Below are the code and all the weights of a small trained network. Each question names an input and a class and asks about switching units off, where a switched-off unit gives its printed mean instead of its output.

import numpy as np


def w(rows, s, z=0):
    codes = np.array(rows[::2]) - 128.0
    scale = np.full(codes.shape[1], s)
    scale[-1] = z or s
    return codes * scale


def f(y):
    return np.maximum(y, 0)


def log_softmax(a):
    a = a - a.max(-1, keepdims=True)
    return a - np.log(np.exp(a).sum(-1, keepdims=True))


def net(x, mask):
    res = np.array(x, float).reshape(1, 3) / 4 @ E
    y = f(res @ A[0][:, :-1].T + A[0][:, -1])
    res = res + np.where(mask, y, B[0][:, -1]) @ B[0][:, :-1]
    return log_softmax(res[-1] @ U[:, :-1].T + U[:, -1])


A, B = {}, {}
E = w([
[119,206,90,254],'x0',
[65,208,101,47],'x1',
[214,187,235,104],'x2',
],0.0096)
A[0] = w([
[180,157,220,160,110],'N1',
[125,64,153,6,143],'N2',
[140,127,144,131,242],'N3',
[181,31,158,204,141],'N4',
[132,81,143,37,58],'N5',
[103,118,74,117,76],'N6',
[177,149,153,99,74],'N7',
[169,222,64,204,1],'N8',
[169,208,163,98,81],'N9',
[103,70,57,157,92],'N10',
[145,60,105,67,74],'N11',
[151,56,140,139,97],'N12',
[100,181,125,73,199],'N13',
[142,148,207,137,109],'N14',
[45,40,41,144,92],'N15',
[108,202,118,172,198],'N16',
[82,221,84,54,15],'N17',
[166,164,146,123,85],'N18',
[177,72,124,157,68],'N19',
],0.015,0.011)
B[0] = w([
[103,152,132,50,201],'N1',
[119,99,182,205,252],'N2',
[113,66,140,85,212],'N3',
[198,129,53,117,230],'N4',
[134,167,161,216,191],'N5',
[89,204,121,100,151],'N6',
[95,202,159,122,158],'N7',
[110,160,182,232,191],'N8',
[109,198,140,60,182],'N9',
[99,172,181,51,190],'N10',
[132,169,219,181,180],'N11',
[172,133,85,151,170],'N12',
[206,67,12,124,210],'N13',
[77,158,164,54,175],'N14',
[79,171,154,46,227],'N15',
[139,45,204,191,221],'N16',
[231,228,42,142,179],'N17',
[110,169,135,110,152],'N18',
[234,233,59,159,161],'N19',
],0.011,0.015)
U = w([
[75,174,161,57,99],'0',
[120,127,191,223,87],'1',
[193,145,53,134,88],'2',
[106,3,130,97,249],'3',
],0.018,0.014)

Each question gives the input, the list of numbers given to net, and the class t.
The units are the neurons (one row each of A and B). Each row of codes is followed by its name. A weight is (code - 128) times the scale printed after its matrix; where a second scale follows, it is the last column's (A, B and U).
mask holds one flag per neuron, in row order. A switched-off neuron (its flag False) gives its mean, the last column of its row in B, instead of its output. The means were averaged over made-up inputs and are rounded, as every weight is.
A unit's drop is (log p(t) with every unit on - log p(t) with that unit switched off) / (log p(t) with every unit on - log p(t) with every unit switched off).
The circuit of an input: a set's keep is (log p(t) with only the set's units on - log p(t) with every unit switched off) / (log p(t) with every unit on - log p(t) with every unit switched off). Starting from the 12 units with the biggest drops (on a tie, the unit counted first), units are removed one at a time, each time the one whose removal leaves the highest keep (on an exact tie, the one counted first), for as long as the keep stays at least 0.8.
units of the circuit, in order: the units of the circuit, biggest drop first
unit that matters most: the unit with the biggest drop
k most important neurons: the k neurons with the biggest drops, biggest first
drop when u is switched off: that unit's drop, to one decimal
input [-7,-4,-6], class 1: units of the circuit, in order -> N11
input [3,-2,0], class 3: units of the circuit, in order -> N5, N11, N17
input [-2,-8,8], class 0: 3 most important neurons -> N1, N14, N13
input [3,-8,-6], class 2: 2 most important neurons -> N4, N19
input [7,3,8], class 0: 2 most important neurons -> N9, N1
input [-4,5,2], class 2: 4 most important neurons -> N13, N16, N17, N8
input [0,-8,-8], class 0: 3 most important neurons -> N15, N10, N13
input [-3,-4,-1], class 2: 2 most important neurons -> N16, N4
input [-4,-3,-2], class 1: 4 most important neurons -> N13, N11, N2, N1
input [0,-3,1], class 3: 2 most important neurons -> N17, N13
input [-7,-4,6], class 1: 2 most important neurons -> N2, N5
input [-4,-5,-3], class 2: 2 most important neurons -> N4, N16
input [5,7,-4], class 2: 3 most important neurons -> N17, N13, N2
input [-5,-1,-6], class 0: units of the circuit, in order -> N15
input [7,6,-8], class 0: 3 most important neurons -> N15, N10, N2
input [5,1,6], class 0: 3 most important neurons -> N1, N2, N9
input [0,5,0], class 2: drop when N2 is switched off -> 0.0
input [2,-3,-2], class 3: drop when N17 is switched off -> 0.4
input [3,3,1], class 3: drop when N2 is switched off -> 0.2
input [-2,-1,3], class 3: unit that matters most -> N15
